Below is a small trained network, with its code and all its weights. Each question gives an input and a class and asks what happens when units are switched off, that is, made to give their printed mean instead of their output.

import numpy as np


def w(rows, s, z=0):
    codes = np.array(rows[::2]) - 128.0
    scale = np.full(codes.shape[1], s)
    scale[-1] = z or s
    return codes * scale


def norm(h):
    return h / np.sqrt((h * h).mean(-1, keepdims=True) + 1e-5)


def f(y):
    return y / 2 * (1 + np.tanh(0.7978845608 * (y + 0.044715 * y**3)))


def log_softmax(a):
    a = a - a.max(-1, keepdims=True)
    return a - np.log(np.exp(a).sum(-1, keepdims=True))


def net(x, mask):
    res = np.array(x, float).reshape(1, 5) / 4 @ E
    u = 0
    for l in range(3):
        y = f(norm(res) @ A[l][:, :-1].T + A[l][:, -1])
        res = res + np.where(mask[u : u + 11], y, B[l][:, -1]) @ B[l][:, :-1]
        u += 11
    return log_softmax(norm(res)[-1] @ U[:, :-1].T + U[:, -1])


A, B = {}, {}
E = w([
[110,192,73,39,172],'x0',
[186,102,229,95,233],'x1',
[148,81,44,254,220],'x2',
[135,29,49,121,109],'x3',
[94,33,101,70,152],'x4',
],0.007)
A[0] = w([
[160,98,91,144,95,114],'L0N0',
[161,123,128,43,56,34],'L0N1',
[77,142,204,110,75,93],'L0N2',
[114,215,81,255,135,185],'L0N3',
[33,141,96,170,95,159],'L0N4',
[23,93,192,121,209,254],'L0N5',
[89,93,106,169,214,118],'L0N6',
[147,120,1,168,186,83],'L0N7',
[106,68,16,156,185,59],'L0N8',
[129,131,43,137,178,81],'L0N9',
[90,107,92,179,65,74],'L0N10',
],0.0092,0.0035)
B[0] = w([
[98,113,133,125,104,141],'L0N0',
[59,162,157,126,149,163],'L0N1',
[96,95,69,95,176,184],'L0N2',
[107,163,189,195,144,253],'L0N3',
[182,138,88,134,126,183],'L0N4',
[255,127,80,143,200,206],'L0N5',
[108,128,85,38,122,184],'L0N6',
[34,79,69,115,142,218],'L0N7',
[110,72,90,99,91,210],'L0N8',
[107,78,55,84,163,168],'L0N9',
[212,163,178,106,128,161],'L0N10',
],0.0081,0.0059)
A[1] = w([
[198,127,176,86,174,82],'L1N0',
[45,119,81,94,77,162],'L1N1',
[150,85,101,174,133,88],'L1N2',
[96,161,174,110,103,102],'L1N3',
[124,80,117,80,71,164],'L1N4',
[20,80,81,125,102,167],'L1N5',
[134,76,191,150,98,142],'L1N6',
[171,129,70,143,12,3],'L1N7',
[152,101,94,196,192,101],'L1N8',
[130,116,149,194,90,90],'L1N9',
[100,160,129,133,140,119],'L1N10',
],0.011,0.0024)
B[1] = w([
[151,117,132,97,92,205],'L1N0',
[117,97,87,125,201,246],'L1N1',
[106,157,108,143,88,166],'L1N2',
[57,148,115,138,86,167],'L1N3',
[30,83,114,133,102,189],'L1N4',
[116,97,69,131,154,254],'L1N5',
[152,124,101,144,132,151],'L1N6',
[128,151,249,111,185,161],'L1N7',
[113,146,124,114,174,219],'L1N8',
[140,169,87,134,135,152],'L1N9',
[150,104,139,144,125,145],'L1N10',
],0.012,0.0052)
A[2] = w([
[145,245,129,227,105,42],'L2N0',
[144,108,100,153,40,3],'L2N1',
[100,126,222,92,55,75],'L2N2',
[129,115,165,76,187,132],'L2N3',
[105,60,94,183,202,120],'L2N4',
[101,226,176,58,115,152],'L2N5',
[145,21,91,87,97,85],'L2N6',
[180,63,144,106,165,161],'L2N7',
[146,94,125,140,63,114],'L2N8',
[101,130,77,113,150,160],'L2N9',
[145,62,172,176,15,215],'L2N10',
],0.011,0.0027)
B[2] = w([
[79,153,166,143,195,219],'L2N0',
[132,201,141,96,148,111],'L2N1',
[123,74,45,116,104,164],'L2N2',
[145,140,138,99,95,178],'L2N3',
[107,107,151,142,53,253],'L2N4',
[154,97,184,148,17,211],'L2N5',
[67,139,184,170,118,209],'L2N6',
[149,194,161,80,134,188],'L2N7',
[132,198,177,189,174,117],'L2N8',
[193,125,79,145,81,207],'L2N9',
[113,160,154,131,254,143],'L2N10',
],0.0097,0.0064)
U = w([
[148,103,158,106,23,40],'0',
[251,131,114,81,192,36],'1',
[121,177,159,229,181,68],'2',
[98,33,28,153,120,254],'3',
],0.015,0.003)

Each question gives the input, the list of numbers given to net, and the class t.
The units are the neurons (one row each of A and B). Each row of codes is followed by its name. A weight is (code - 128) times the scale printed after its matrix; where a second scale follows, it is the last column's (A, B and U).
mask holds one flag per neuron, layer by layer. A switched-off neuron (its flag False) gives its mean, the last column of its row in B, instead of its output. The means were averaged over made-up inputs and are rounded, as every weight is.
A unit's drop is (log p(t) with every unit on - log p(t) with that unit switched off) / (log p(t) with every unit on - log p(t) with every unit switched off).
The circuit of an input: a set's keep is (log p(t) with only the set's units on - log p(t) with every unit switched off) / (log p(t) with every unit on - log p(t) with every unit switched off). Starting from the 12 units with the biggest drops (on a tie, the unit counted first), units are removed one at a time, each time the one whose removal leaves the highest keep (on an exact tie, the one counted first), for as long as the keep stays at least 0.8.
units of the circuit, in order: the units of the circuit, biggest drop first
most important unit: the unit with the biggest drop
top k neurons: the k neurons with the biggest drops, biggest first
top k neurons in layer l: the k neurons of layer l with the biggest drops, biggest first
drop when u is switched off: that unit's drop, to one decimal
input [-4,-6,6,-2,-3], class 2: most important unit -> L0N3
input [-4,-5,-8,-8,5], class 3: units of the circuit, in order -> [L0N2; L1N1]
input [-8,2,-6,4,6], class 2: top 2 neurons -> [L0N7; L2N10]
input [-4,-4,-5,-6,-3], class 2: top 3 neurons -> [L2N0; L0N6; L0N8]
input [-7,8,0,4,8], class 0: top 4 neurons in layer 2 -> [L2N6; L2N4; L2N0; L2N3]
input [3,5,0,-5,-6], class 0: top 3 neurons in layer 1 -> [L1N0; L1N1; L1N5]
input [4,-4,-3,-2,-1], class 0: top 2 neurons -> [L0N7; L0N8]
input [0,-1,-6,-3,1], class 3: top 2 neurons -> [L0N2; L0N3]
input [-5,2,-4,-2,-2], class 2: units of the circuit, in order -> [L2N10; L1N8; L0N6]
input [3,-6,-2,-1,-2], class 0: top 4 neurons -> [L2N5; L0N7; L1N7; L1N5]
input [7,3,-3,2,6], class 1: top 2 neurons -> [L0N5; L2N4]
input [-6,8,-6,0,-5], class 1: top 2 neurons -> [L2N10; L2N4]
input [0,-8,-1,-5,1], class 2: top 2 neurons -> [L2N0; L0N3]
input [6,0,3,-4,-1], class 2: top 4 neurons -> [L0N3; L0N8; L0N2; L1N5]
input [6,0,-2,-8,0], class 0: units of the circuit, in order -> [L2N5]
input [7,1,-4,2,-4], class 0: top 2 neurons -> [L0N7; L2N5]
input [6,-2,-5,7,-8], class 0: top 4 neurons in layer 0 -> [L0N7; L0N8; L0N9; L0N6]
input [-6,1,2,3,-1], class 2: top 2 neurons in layer 1 -> [L1N1; L1N5]
input [-5,0,1,-4,8], class 1: top 2 neurons -> [L0N5; L0N7]
input [-7,4,-4,1,-6], class 2: most important unit -> L0N5
input [3,2,0,-3,8], class 1: drop when L0N5 is switched off -> 0.5
input [-4,4,0,-1,6], class 1: drop when L0N5 is switched off -> 0.2
input [-6,0,-4,-6,-3], class 2: drop when L0N6 is switched off -> 0.2
input [-5,-8,3,1,-1], class 2: drop when L0N10 is switched off -> 0.5
